After every row comes one of two labels: whether the row has a hidden trait. Each part has its own trait and labels.
[ -39   -5   -5  -31  -34  -47  -81  -35  -18   38  -43   23   15   66
  -12    1  -38   28   19   47   12   -8   49  -29   93   -8   42  -23
   31  -16   27  -57   53   19   -3  -20  -62  -69  -14   38   16   18
   43   62  -51  -62   -2  -20  -50  -16   -2   -6  -49   21  -19  -16
   -3  -27  -82   25  -18   85  -37    0   17   14   18    4   20  -43
   63   -4   -4  -12  -50    0  -70  -46  -12   -9  -10   64   47  -62
   31   58   40  -27   -7  -11   23  -52    6   29  -14   25  -29   44
  -15  -15  -46  -20  -97  -33  -42  -19   12  -22   87   17   16   18
   -5   20  -18   15   -6   47  -34    1    2  -63   16   31   10   14
  -25    5  -26   -5  -39 -114   24  -44  -46   67   20  -16  -61   -9
  -40   30  -37   89   -8  -25   47  -16   14   26   23   39  -64   14
    9   -8   15 -112    4  -36  -24   10  -15   44    8  -35   69   51
  -84   -2   -4   28   69  -21    4  -13  -11   12   64   42   -6  -10
   -5   90   -8  -26   19  -39   15   86   -1  -36   41  -12  -15   27
   14   10  -57  -21   30   20   23  -13   48   -2  -69  -44   -5   13
   45  -17   59   65   25   23  -26  -28  -33  127  -27   21]  FB
[-15  -3   6 -47 -43 -38 -46  -2 -13  27 -33  29  12  21 -13   0 -26  -9
  19  30  -8  25 -24  -9   6  -8  -1 -42  12 -14   2 -53  36 -16  21  -4
   5 -37 -11 -18   8  19  19  91 -39 -83   0 -20  -1  -5  -2   9 -39  10
 -35 -14 -34 -38 -50  30  -4  15 -40 -34 -14  -1  28 -27  24 -23  51 -25
  11 -17 -43  -9 -42 -22 -31 -13  -7  41  19 -75  17  28 -13  -3  -9  -1
  14 -26   4  22 -15   3 -28  48 -16 -12  -9 -57 -63 -24 -54 -30  37  -6
  -3  24  32  11 -28  16 -15  35  -8   4 -39  12  -9 -27  -7  16   9 -22
 -17 -17 -25   4  11 -89  16 -28 -30  25  -1 -34 -58 -21 -26  48 -32  73
  -1 -53  46  -8  19  -8  17  33 -61   2   2  -8  33 -23  16  -5 -30  18
  -6  38   8  -7  68  -4 -53 -12   8  16  52 -15  21  -4 -20 -52  33  21
 -44  31  11   5  17   4  22  17 -11  72   4  14   0  -1  44  18  24  26
 -36  -6  50  27   9 -16  -6  28 -55 -30   0 -15  20 -12  56  31  19  22
 -28 -52 -34  58   4  -4]  FB
[ -34   -5    1  -43  -24  -36  -75  -30  -14   44  -35   20   12   61
  -15    1  -42   15   14   39    9   -3   21  -22   66  -10   35  -36
   24  -18   29  -63   45   11    5  -17  -44  -55  -17   20   17   18
   38   61  -47  -72   -6  -25  -41  -14   -2   -8  -42   14  -28  -13
  -10  -37  -76   20   -9   70  -49    0    8    3   20    3   17  -37
   40  -19    6   -8  -50   -6  -51  -39  -13  -10   -6   71   45  -59
   32   54   23  -34   -8    4   24  -33   11   25  -13   21  -34   50
  -23  -13  -35  -27  -85  -23  -45  -29   17  -19   56   19   26   13
   -6   22  -19   18   -7   30  -46    3   -7  -52   -3   20    8    3
  -22   -3  -30   -1  -33 -108   28  -33  -48   56   15  -15  -78   -9
  -36   32  -42   87   -9  -26   48    2   17   28    8   41  -55    8
    5    0   26  -87    8  -26  -26   19    5   53    2  -16   68   24
  -66   -4   -3   31   70  -26   15  -13  -13  -14   57   31  -29   -1
    0  100    4  -15   22  -26   -1   82   -5  -29   24  -14   24   19
   26   16  -56  -17   40   19   18  -11   11   10  -73  -33   12   41
   38  -18   67   47   24   22  -25  -52  -31  127  -15   31]  FB
[ -61    3   11  -58  -75   -3   -9   52  -19   -2  -35   31   -7   -5
    4  -13  -14  -61   33   -7    9   46  -30    8   28   26   -1  -28
   10  -12  -33   -6   26  -39   19   -8   35  -40   10  -90   31   25
  -27   78  -32  -81   37  -36   48   -1    6  -20  -52   21   -7  -29
  -36   -6   19   67  -51  -25  -21  -47  -67   10   20  -49   34   -1
   86  -33   33  -30  -33  -16  -30    0  -77  -11    5    3   10  -80
   13   -4  -67   52    2    0    2  -16   21   -1  -10  -30  -68   22
  -21   -5   15 -101    6   16  -74  -43   31  -18  -73   41   31   15
  -44   17   16   42    0  -43  -92   -3    4  -12  -88   -1   10  -54
   11  -26    1    9   20  -93    6  -28  -24  -10  -36  -37  -54  -29
   11   33  -34   42   -8  -69   36   23    2   -1   46   26 -106   -7
    6   22   28   54   43   18  -17    9  -44  -10    3    9  127  -62
   -9    0   49    0   33    2   61  -12  -38  -67   10   18  -82   44
   15 -107   36   -7   64   31  -71   16  -15   54  -31  -13   53   11
   37   -3  -19   21   57   14   -2    0  -41   52  -32  -48  -22  -72
   14  -32    6   34   49    9  -28  -19    5   90    8   74]  Lf
[ -37   -8    4  -46  -30  -29  -68   -5  -10   39  -46   29    7   46
   -7   -6  -33   -2   26  -11    8    8   18  -11   73    0   37  -27
   27  -17  -27  -40   42   21    6  -14  -26  -50   -4    2   17   22
   27   64  -45  -72   11  -23  -23   -8   -4   -5  -33   17  -18  -24
  -14  -22  -54   38  -24   50  -37   -2   -9    8   17   -6   22  -35
   44  -25   11  -13  -51   -7  -53  -28  -32   -9    0   56   39  -78
   14   43    7    3   -2    8   15  -38   20   14   -9   10  -48   45
  -21  -13  -29  -43  -65  -14  -53  -24   21  -25   33   20   26   19
  -37   20   -3   22   -7   26  -46    1   -5  -47  -25   23   10   -6
  -16   -4  -25    1  -20 -111   15  -38  -42   34    2  -17  -66  -15
  -19   23  -37   68  -21  -41   50   -4   12   22   33   16  -73   11
    6    5   16  -59   10  -14  -28    9  -23   16    4  -23   58   11
  -55    4   15   22   60  -13   23  -13  -15  -14   45   32  -31   -4
    1   28    2  -15   25  -20  -13   62   -5  -11   10   -9   36   16
   22    0  -44   -8   33   17   12  -13   14   26  -70  -47   -6   -1
   32  -26   45   43   28   24  -23  -45  -16  127  -10   30]  FB
[ -64   -2    1  -38  -85   -9  -16   42  -11   17  -41   31   -1    2
    2  -11  -19  -30   33   21    8   39  -18   10   57   20   -9  -20
    0   -7  -28  -28   39  -40   16    3   34  -16    8  -49   31   38
   -9   89  -35  -85   23  -27   41    0  -13  -10  -45   21  -15  -14
  -27   -7  -10   42  -21  -12  -26  -45  -67    5   26  -30   32   -5
   70  -31   28  -19  -24  -13  -57   -9  -47  -15   23   14   -3 -100
  -49    8  -40   41   -2    3   -9   -1    2  -12   -1  -27 -102   13
  -14   -9    4  -67  -30   27  -76  -37   30  -30  -28   33   32    7
  -45   23    1   46    2  -14  -54    3  -16  -20  -67   12   17  -48
    3  -24   -3   10   27  -86    2  -32   -7    5  -27  -32  -28  -31
   -7   41  -39   60   -6  -66   46   14    8   -6   65   30  -87   -8
    2   24   27   17   21    8  -20    8  -13   13    9   18   89  -49
  -38    4   34    3   44   -5   44   -6  -26  -67   14    3  -56   35
   39  -68   37    2   37   36  -38   35   -4   68  -35    7  116   24
   38   12  -23    6   60   13    3  -12  -17   56  -42  -34  -21  -84
   12  -24   10   45   42   23  -23  -23   12  105    8   63]  FB
[ -35   -3    4  -47  -42  -23  -60   10   -7   19  -46   19    8   39
   -7   -1  -32  -14   22   24    8   18    7  -14   61    0   29  -27
   22  -20   -2  -48   39  -24    9  -19  -18  -52   -8   -5   21   15
    8   44  -46  -69   18  -29   -4   -9   -6  -19  -39   15  -21  -31
  -16  -26  -34   46  -14   36  -31  -13  -10   10   18   -9   26   -4
   52  -20   15  -11  -44  -12  -36  -21  -42   -9  -11   58   48  -60
   17   34  -12    6   -3   19  -11  -41   17   16  -13    8  -50   38
  -25  -10  -24  -68  -52   -5  -51  -30   20  -19   18   28   20   21
  -24   21   -2   18    0    7  -52   -2   -1  -42  -27   13   13  -12
   -9   -2  -20    1  -19 -110   22  -29  -37   35   -7  -23  -56  -15
  -19   32  -31   53  -11  -44   45    1   16   20   21   38  -78    4
   11    1   19  -41   24   -3  -17    7  -41   27    2  -15   90    5
  -50    6   22    9   64   -6   26  -18  -25  -11   44   41  -44    3
    0    1   16  -17   38  -12  -26   53  -15  -10   13  -11   34   15
   25    5  -50    1   40   22    6   -9   14   19  -40  -39  -10  -10
   26  -24   43   80   28   19  -30  -43  -22  113  -11   40]  FB
[ -18  -11    0  -47  -25  -35  -72  -20  -10   27  -44   17   39   48
   -9    8  -45   13    6   32    6    2   13  -29   54  -43   44  -31
   30  -21   17  -54   43   -7    1  -18  -47  -48  -14   22   16   11
   42   72  -45  -73    6  -21  -36  -17    1  -12  -38   14  -17  -30
  -14  -39  -59   30  -12   69  -40    5   24    9   19  -12   13   -7
   37  -15    8  -11  -50   11  -35  -41  -15   -8  -17   66   54  -45
   16   53    8  -24   -6    4   25  -52   12   27  -17   22  -29   48
  -28  -16  -29  -42  -92  -37  -43  -24   19  -15   54   17   21   18
  -17   17  -15   12  -19   25  -42    1   14  -47   18   22    7   10
  -24    1  -29   -1  -36 -104   32  -35  -53   43   14  -15  -76   -6
  -45   36  -37   78  -10  -24   43  -17   23   24   15   42  -62   -6
    7  -20   16  -92    4  -38  -30   11  -34   45    0  -29   81   35
  -62    0   -4   16   63  -19   13  -12  -13  -20   61   40  -37   -2
   -6   48   -5  -24   27  -23    2   76   -7  -42   50  -27   21   29
   23    9  -60   -6   30   27   17  -11   23    5  -82  -33   -6   46
   42  -18   67   35   24   22  -32  -51  -36  122   -1   27]  FB
[ -67   -5    0  -47  -78   -5   -3   71   -7    4  -42   39   -2   -4
   10  -16  -19  -63   40   12    6   36  -30    9   17   23   -5  -74
   -3   -5  -24  -22   24  -42   20    2   54  -23   15  -58   26   34
  -27   96  -31  -81   32  -29   50    0  -15  -19  -51   17  -13  -24
  -37  -11    9   63  -50  -28  -26  -48  -80   -3   23  -45   23    0
   63  -33   35  -33  -21  -13  -45    3  -85  -17   13   16    3  -84
   17   -3  -66   45  -10    6   -2  -11   17  -14   -3  -29  -61   11
   -7   -7    6  -98    1   19  -77  -39   33  -17  -69   39   35   12
  -52   15   10   50    0  -41  -63    1  -13  -18  -80   13    8  -51
    9  -27    0   11   33  -93    3  -30  -11   -9  -30  -46  -38  -34
   12   38  -40   51   -8  -75   37   22    4   -6   57   29  -96   -6
    2   21   23   44   31   25  -24    6  -32    0    3    5   99  -61
  -18    4   47    7   47   -7   57   -9  -34  -76   10   21  -75   40
   22  -66   35    0   48   33  -66   22   -9   72  -33   -6   61   22
   24    5  -22   18   48    9    2    1  -35   62  -33  -46  -19 -105
    6  -33   13   42   41   15  -27  -17    9  101   13   77]  Lf
[ -53  -13    8  -65  -75   -5    6   64   -2   -7  -36   28    1  -21
    8  -11  -16  -65   29   13    9   57  -53   13  127   22  -19  -33
    4   -8  -36   -7   15  -49   23   -1   59  -26   14  -73   21   23
  -46  106  -34 -106   67  -22   51   -2  -10  -20  -55   14  -19  -23
  -44  -15   30   68  -47  -39  -21  -52  -82    9   22  -59   26    2
   74  -51   47  -38  -23 -103  -19    7  -76  -17    9    1   -9  -79
   15   -7  -71   52   13   -6   -2   -5   28  -17  -11  -40  -65   14
  -24   -7   18 -101    9   22  -67  -49   39  -14 -102   39   28   14
  -54   16   15   46   -4  -49  -66    5  -20  -13  -81   -9    6  -62
   12  -31    8   12   36  -78    0   -9  -10  -31  -43  -31  -48  -33
   14   38  -45   39   -5  -69   35   26    4   -7   43   25  -96   -8
    3    8   32   75   36   31  -18   11  -35  -12    7   16  107  -78
   -4    0   52    4   33    2   67  -10  -37  -87   -1   13  -94   42
   22 -127   44    4   58   44  -74   23  -17   79  -36   -7   66    8
   42   -6  -21   31   56   27  -14   -5  -41   54  -28  -43  -22  -92
   -2  -27   10   25   41   17  -35   -9   -4   73   25   76]  Lf
[-53  52   6 -50 -65  -9 -20  43   0  -3 -43  26   2   2   5 -10 -20 -45
  31  13  14  47 -23   3  47  24   4 -30   7 -14 -23 -13  19 -35  17 -12
  18 -37  10 -49  19  26 -16  71 -48 -81  35 -31  33  -6 -14 -23 -44  19
 -10 -28 -30 -21  13  67 -52  -8 -21 -32 -58  11  18 -51  22 -10  71 -36
  32 -30   1 -11 -28 -18 -66 -10   5  24  20 -60  13   7 -45  30   4   8
   3 -27  16 -13  -8 -19 -60  18 -24  -8   8 -83 -19   5 -71 -39  31 -20
 -55  34  22  21 -43  20   5  38  -6 -30 -59  -4 -18 -24 -70   2   6 -44
   6 -21  -4   1   6 -92   7 -18 -25  -4 -31 -36 -49 -30   0  35 -37  47
 -11 -58  41  16   9  18  47  29 -91   0   4  18  16  13  33  14 -23   7
 -61   6   5   9 107 -26 -14   5  41   0  46  -4  53 -18 -30 -54  14  72
 -76  26  16 -77  27 -17  51  12 -57  30 -13  38 -19  -6  56  25  37   1
 -32  21 -42  19   4 -15 -20  44 -42 -60 -15 -57  21 -29  20  33  41  22
 -32 -18  -3 107   8  69]  FB
[-72  -2   5 -47 -67  -7  -9  45  -6   4 -39  46  -2   0  16 -14 -16 -49
  41  12  12  41 -21  10  31  30   5 -25   7  -9 -16 -16  32 -42  21  -7
  27 -17  12 -50  24  35 -17  96 -32 -78  34 -32  43   0 -15  -8 -44  19
  -9 -20 -32 -12  16  66 -49 -21 -23 -43 -66  10  21 -65  28  -3  73 -21
  34 -30 -25  -7 -40  -6 -93 -14  18  20  10 -91  10  -5 -53  48   2   1
   3 -19  18 -13  10 -31 -63  13 -14  -5   8 -66   0  19 -68 -39  29 -27
 -60  51  31  13 -47  20   8  49   1 -35 -46  -2 -12 -23 -88  -1  10 -45
   8 -14   2   7  17 -89   5 -23 -10  -8 -31 -37 -44 -30   7  31 -52  51
 -10 -70  45  23   1   2  57  27 -95 -10   6  27  21  32  28  13 -16  10
 -34   1   7  14 102 -51 -23   4  42  18  43  -1  54 -15 -33 -60  12  19
 -73  31  17 -82  32  -5  52  27 -54  23 -11  61 -38 -11  55  11  34   7
 -23  23  48  13   7  -7 -29  56 -27 -47 -15 -89  13 -35  19  41  44  19
 -30 -20  10 111  11  71]  Lf
[ -19   -4    2  -55  -28  -33  -59  -14  -11   32  -44   17   16   63
    0   43  -38    9    7   35    4   11   15  -30   69   -5   38  -37
   43  -24   12  -50   46   -2  -25  -23  -54  -54  -15   25    8    8
   38   31  -50  -64    4  -33  -36  -14    3   -7  -42   13   -3  -29
  -23  -32  -76   47  -28   64  -42    2   14    9   15   -3   14  -39
   28  -21    8  -31  -52   -7  -38  -37  -18   10  -25   62   61  -43
   20   53   30  -23   -7    4    8  -53   25   28  -23   24  -34   50
  -26  -12  -33  -47 -127  -38  -42  -26   22    0   51   19   20   23
  -10   21  -13   18  -13   21  -44    3    0  -46   13   11    5    5
  -19   -1  -33   -6  -40 -110   27  -32  -56   44   13  -18  -52   -4
  -31   28  -35   69   -9  -27   41  -15   19   27    0   40  -68   12
    5  -17   25  -74   14  -22  -24   16  -24   41    2  -32   78   25
  -68    0    2   11   60  -15   13  -16  -19   -9   56   48  -30  -11
  -10   87  -36  -24   28  -35   -9   81  -12  -39   39   -9   25   27
   19   -4  -80   -4   39   22   15   -2   23    1  -72  -34    1   60
   23  -15   65   42   24   22  -27  -48  -42  119  -13   38]  FB
[ -50    3   10  -39  -63   -1  -22   36  -10    2  -38   35    4  -13
    8   -3  -19  -61   33   21    4   55  -52    9   20   18  -15  -34
    1   -4  -32  -13   12  -49   24   -9   45  -28    8  -64   13   31
  -19   86  -24  -82   22  -32   41   -2  -11  -14  -46   15  -18  -30
  -40  -19    7   59  -43  -18  -28  -46  -72    8   26  -45   28    1
   54  -39   34  -33  -20  -18  -39    3  -67  -24    8   11    2  -69
    9    3  -62   32   -4   -7    8   -7   17  -10  -10  -22  -65   20
  -17   -9    9  -72  -10    4  -63  -42   30  -14  -75   35   35    7
  -53   20    1   45   -9  -38  -51    9  -16  -14  -55    2    3  -50
   10  -26    9   15   32  -83    2  -27  -15  -14  -29  -50  -43  -30
    3   53  -50   53   -2  -74   39   11    5   -2   41   29  -83   -8
    4    7   33   55   26   16  -25   11  -30    6    9   18   94  -57
  -24   -3   38    4   39   -5   69   -6  -35  -78   10   15  -71   38
   20  -85   37    7   43   40  -56   23  -52   62  -37   -3   57   -2
   36   14  -23   11   54   20    0  -27  -33   48  -39  -49  -14 -127
    2  -23   26   45   39   20  -34  -26    6   80   20   83]  Lf
[-44  -1   7 -50 -70  -5  -4  35  -9   6 -36  41  -1   2   3 -16 -17 -47
  38  24   4  43 -28  15  41  24   3 -31 -21  -7 -24 -23  29 -37  24  -4
  50 -28  11 -51  94  33 -14  96 -33 -86  23 -31  45  -1 -12 -17 -40  18
 -26 -22 -31 -19  -3  55 -39 -16 -29 -33 -59   7  27 -33  29  -2  60 -28
  34 -27 -23 -12 -43  -7 -60 -22  11  16  20 -92  15   4 -52  34  -4  -5
   5  -9   7  -8  -6 -24 -62  18 -17  -6  10 -83 -11  19 -74 -39  27 -16
 -54  34  31  15 -55  23  11  47  -7 -29 -53   5 -11 -17 -68   5   7 -49
   5 -21  -5   7  27 -88  -1 -31 -17  -9 -27 -37 -43 -30  -4  27 -48  64
  -7 -69  39  17   4  -7  51  27 -87  -6   6  13  31  30  19  16 -22  15
 -27   1  14  12  84 -46 -35   0  37   2  48  -7  52   1 -32 -65  14  14
 -76  45  20 -89  36   4  42  27 -44  27  -6  57 -31  -6  50   9  43   5
 -23  15  53  15  -1 -10 -40  53 -37 -51 -20 -62  10 -24  21  38  38  24
 -31 -28  -2  86  13  73]  FB
